Here is a tiny trained network, its code and every weight. The questions are about switching its units off for an input and a target symbol, where a switched-off unit gives its printed mean instead of its output.

import numpy as np


def w(rows, s, z=0):
    codes = np.array(rows[::2]) - 128.0
    scale = np.full(codes.shape[1], s)
    scale[-1] = z or s
    return codes * scale


def f(y):
    return np.maximum(y, 0)


def softmax(a):
    e = np.exp(a - a.max(-1, keepdims=True))
    return e / e.sum(-1, keepdims=True)


def log_softmax(a):
    a = a - a.max(-1, keepdims=True)
    return a - np.log(np.exp(a).sum(-1, keepdims=True))


def net(x, mask):
    ids = ['ΛΞεζημψ'.index(c) for c in x.split()]
    T = len(ids)
    res = E[ids] + P[:T]
    r = res
    for j in range(3):
        rows = slice(2 * j, 2 * j + 2)
        q, k, v = (r @ M[0][rows].T for M in (Q, K, V))
        z = softmax(np.where(np.tri(T) > 0, q @ k.T / 2**0.5, -1e9)) @ v
        o = O[0][rows]
        res = res + np.where(mask[j], z, o[:, -1]) @ o[:, :-1]
    y = f(res @ A[0][:, :-1].T + A[0][:, -1])
    res = res + np.where(mask[3:15], y, B[0][:, -1]) @ B[0][:, :-1]
    return log_softmax(res[-1] @ U[:, :-1].T + U[:, -1])


Q, K, V, O, A, B = {}, {}, {}, {}, {}, {}
E = w([
[130,131,117,111,173,179,157,182,70,132,181],'Λ',
[163,57,87,100,142,182,142,181,139,140,149],'Ξ',
[138,139,167,80,170,132,153,172,115,82,89],'ε',
[96,102,98,93,134,159,249,80,142,123,174],'ζ',
[84,77,131,83,81,188,154,184,122,138,98],'η',
[188,96,154,164,110,68,137,106,78,171,171],'μ',
[168,63,62,73,153,94,156,169,118,89,79],'ψ',
],0.015)
P = w([
[90,216,95,63,164,39,145,254,145,189,218],'0',
[184,86,125,54,147,114,155,145,191,69,160],'1',
[150,104,155,91,121,132,167,141,151,88,126],'2',
[145,104,174,115,111,148,170,133,127,98,109],'3',
[144,117,173,136,107,142,195,120,111,98,96],'4',
[142,111,176,148,113,161,197,121,93,109,87],'5',
[153,100,156,148,116,148,206,118,78,105,76],'6',
[145,109,141,153,116,149,217,107,70,101,80],'7',
[154,104,130,165,123,168,219,113,66,102,91],'8',
[146,97,138,161,122,162,212,115,49,102,80],'9',
],0.0078)
Q[0] = w([
[139,188,120,222,161,89,10,36,159,171,132],'h0',
[51,185,83,168,126,94,44,105,207,134,106],'h0',
[136,144,133,116,101,150,158,180,130,155,139],'h1',
[216,98,163,181,136,175,218,158,53,142,78],'h1',
[155,185,121,137,115,116,54,81,142,119,210],'h2',
[105,171,93,130,108,134,2,93,219,106,104],'h2',
],0.0069)
K[0] = w([
[90,114,95,98,147,214,142,132,125,19,96],'h0',
[125,90,109,135,143,201,141,112,129,82,93],'h0',
[139,147,110,129,120,105,154,149,117,190,113],'h1',
[125,157,99,128,147,65,100,144,118,246,182],'h1',
[168,101,182,188,111,123,107,41,100,107,137],'h2',
[157,80,146,149,128,159,97,66,109,60,112],'h2',
],0.011)
V[0] = w([
[182,115,104,239,133,104,49,90,105,187,227],'h0',
[156,2,141,96,39,138,72,131,120,156,60],'h0',
[115,130,29,47,166,143,95,237,108,146,86],'h1',
[18,130,29,42,71,187,187,149,233,186,147],'h1',
[153,103,17,157,144,65,204,66,80,131,146],'h2',
[172,148,68,138,190,67,131,121,217,55,85],'h2',
],0.007)
O[0] = w([
[84,114,93,145,124,132,28,26,91,115,160,154],'h0',
[135,93,143,247,161,122,137,160,143,130,166,112],'h0',
[43,91,177,127,216,57,97,121,163,121,156,243],'h1',
[66,192,37,180,125,38,92,110,207,157,77,255],'h1',
[154,137,97,116,160,105,78,79,137,255,99,109],'h2',
[101,60,107,143,164,153,199,163,99,184,84,48],'h2',
],0.0091,0.0068)
A[0] = w([
[188,117,168,228,115,138,112,97,132,141,126,3],'n0',
[167,140,158,219,78,80,192,195,188,161,100,64],'n1',
[164,94,157,68,99,167,229,210,89,108,149,96],'n2',
[216,119,151,68,80,216,141,83,56,132,114,81],'n3',
[88,87,95,72,128,185,151,139,123,72,146,230],'n4',
[116,131,139,138,180,141,191,187,119,222,161,124],'n5',
[103,181,125,161,3,137,89,112,125,88,104,12],'n6',
[120,154,68,75,92,133,42,169,151,198,93,128],'n7',
[67,95,138,175,61,67,82,116,114,165,151,119],'n8',
[182,112,139,169,90,173,109,59,97,114,111,109],'n9',
[120,142,107,123,180,114,144,199,212,158,138,32],'n10',
[122,163,102,132,158,130,184,203,219,131,105,150],'n11',
],0.0078,0.005)
B[0] = w([
[24,92,69,157,178,186,161,145,78,108,80,139],'n0',
[223,157,162,72,129,88,80,117,139,100,174,194],'n1',
[117,161,74,114,255,124,161,149,189,135,125,150],'n2',
[112,141,133,129,218,164,93,49,165,79,97,178],'n3',
[151,150,151,167,102,56,128,143,159,166,169,209],'n4',
[165,76,193,102,101,124,63,106,150,142,130,163],'n5',
[56,90,85,147,113,188,176,150,58,118,100,146],'n6',
[157,156,159,146,126,67,130,147,155,138,144,188],'n7',
[112,152,121,124,202,147,144,140,139,91,93,193],'n8',
[147,152,90,124,56,167,146,176,82,109,117,165],'n9',
[100,94,128,160,110,208,134,85,69,120,110,220],'n10',
[138,112,100,127,86,188,155,150,82,116,132,252],'n11',
],0.0092,0.011)
U = w([
[188,152,213,107,181,33,53,92,229,122,182,228],'Λ',
[5,92,79,203,202,170,123,108,108,108,72,118],'Ξ',
[150,137,111,95,218,164,189,190,144,132,127,3],'ε',
[173,181,68,135,84,143,159,169,58,226,67,195],'ζ',
[190,117,156,138,2,145,169,211,4,62,188,164],'η',
[147,130,125,54,141,193,94,87,116,93,74,23],'μ',
[156,39,205,104,104,137,155,131,67,184,104,94],'ψ',
],0.0057,0.0048)

Each question gives the input, a string of symbols that net reads in full, and the target symbol t.
The units are the heads (2 rows each of Q, K, V and O) and the neurons (one row each of A and B). Each row of codes is followed by its name. A weight is (code - 128) times the scale printed after its matrix; where a second scale follows, it is the last column's (O, A, B and U).
mask holds one flag per unit, heads first, then neurons. A switched-off unit (its flag False) gives its mean, the last column of its rows in O or B, instead of its output. The means were averaged over made-up inputs and are rounded, as every weight is.
A unit's drop is (log p(t) with every unit on - log p(t) with that unit switched off) / (log p(t) with every unit on - log p(t) with every unit switched off).
The circuit of an input: a set's keep is (log p(t) with only the set's units on - log p(t) with every unit switched off) / (log p(t) with every unit on - log p(t) with every unit switched off). Starting from the 12 units with the biggest drops (on a tie, the unit counted first), units are removed one at a time, each time the one whose removal leaves the highest keep (on an exact tie, the one counted first), for as long as the keep stays at least 0.8.
units of the circuit, in order: the units of the circuit, biggest drop first
most important unit: the unit with the biggest drop
top k neurons: the k neurons with the biggest drops, biggest first
which heads matter: for each layer, one digit per head in row order, 1 if its drop is at least 0.15 and else 0, layers parted by /
input η ζ η ψ μ ζ Λ, target Λ: units of the circuit, in order -> (n11 n10)
input η μ η μ η ζ η ζ, target η: top neuron -> (n3)
input η μ ζ η Ξ, target Λ: units of the circuit, in order -> (n11 h0)
input ε ε ζ, target ε: units of the circuit, in order -> (n2 h0)
input μ ζ ε η Ξ η ψ η μ, target μ: which heads matter -> 110
input ζ η η η η ε μ μ ζ η, target ζ: units of the circuit, in order -> (h1 h2)
input η μ η μ, target η: top 2 neurons -> (n9 n3)
input ζ η ψ η, target ζ: units of the circuit, in order -> (h0 h1 h2)
input η ζ Ξ, target η: units of the circuit, in order -> (h0 n11 h2)
input μ η η μ Ξ, target μ: units of the circuit, in order -> (h1 n3)
input η μ μ ψ η η η η ψ, target η: which heads matter -> 111
input η η ζ η η μ Λ Ξ η ψ, target Λ: which heads matter -> 101
input μ ψ μ ε, target μ: top 4 neurons -> (n3 n7 n9 n1)
input ζ η η Ξ, target ζ: most important unit -> h0
input Λ ζ ζ Λ Λ μ ψ μ η ψ, target Λ: units of the circuit, in order -> (n10 n11)
input ε η ζ Ξ μ η ψ μ μ, target Ξ: which heads matter -> 010
input η μ Λ, target Λ: units of the circuit, in order -> (n11 h0)
input μ η η ψ μ ζ ε Λ ε, target μ: top 3 neurons -> (n3 n9 n7)
input η Ξ η Ξ ψ ζ μ μ η ε, target η: top 3 neurons -> (n3 n8 n2)
input μ ε ψ μ Λ, target μ: top 4 neurons -> (n3 n9 n7 n1)
input ψ μ ζ Ξ μ η η, target ψ: units of the circuit, in order -> (h1 h2)
input η η η η ζ μ ε η μ, target η: top 2 neurons -> (n3 n9)
input η Λ η ζ η μ Ξ, target Λ: units of the circuit, in order -> (n11 n10)
input μ μ ε η ζ η η μ, target Ξ: units of the circuit, in order -> (n1 h0)
input ζ Ξ ψ Λ Ξ μ η η μ, target ζ: top 2 neurons -> (n3 n9)
input η ζ η η Λ μ ζ μ η η, target η: top 2 neurons -> (n3 n4)
input ε η Λ, target ε: most important unit -> n2
input η η η η Λ ζ, target η: most important unit -> h0
input η ζ η η η η Λ, target η: top 2 neurons -> (n11 n1)
input η η η η ζ Ξ Ξ η, target η: top 3 neurons -> (n11 n1 n3)
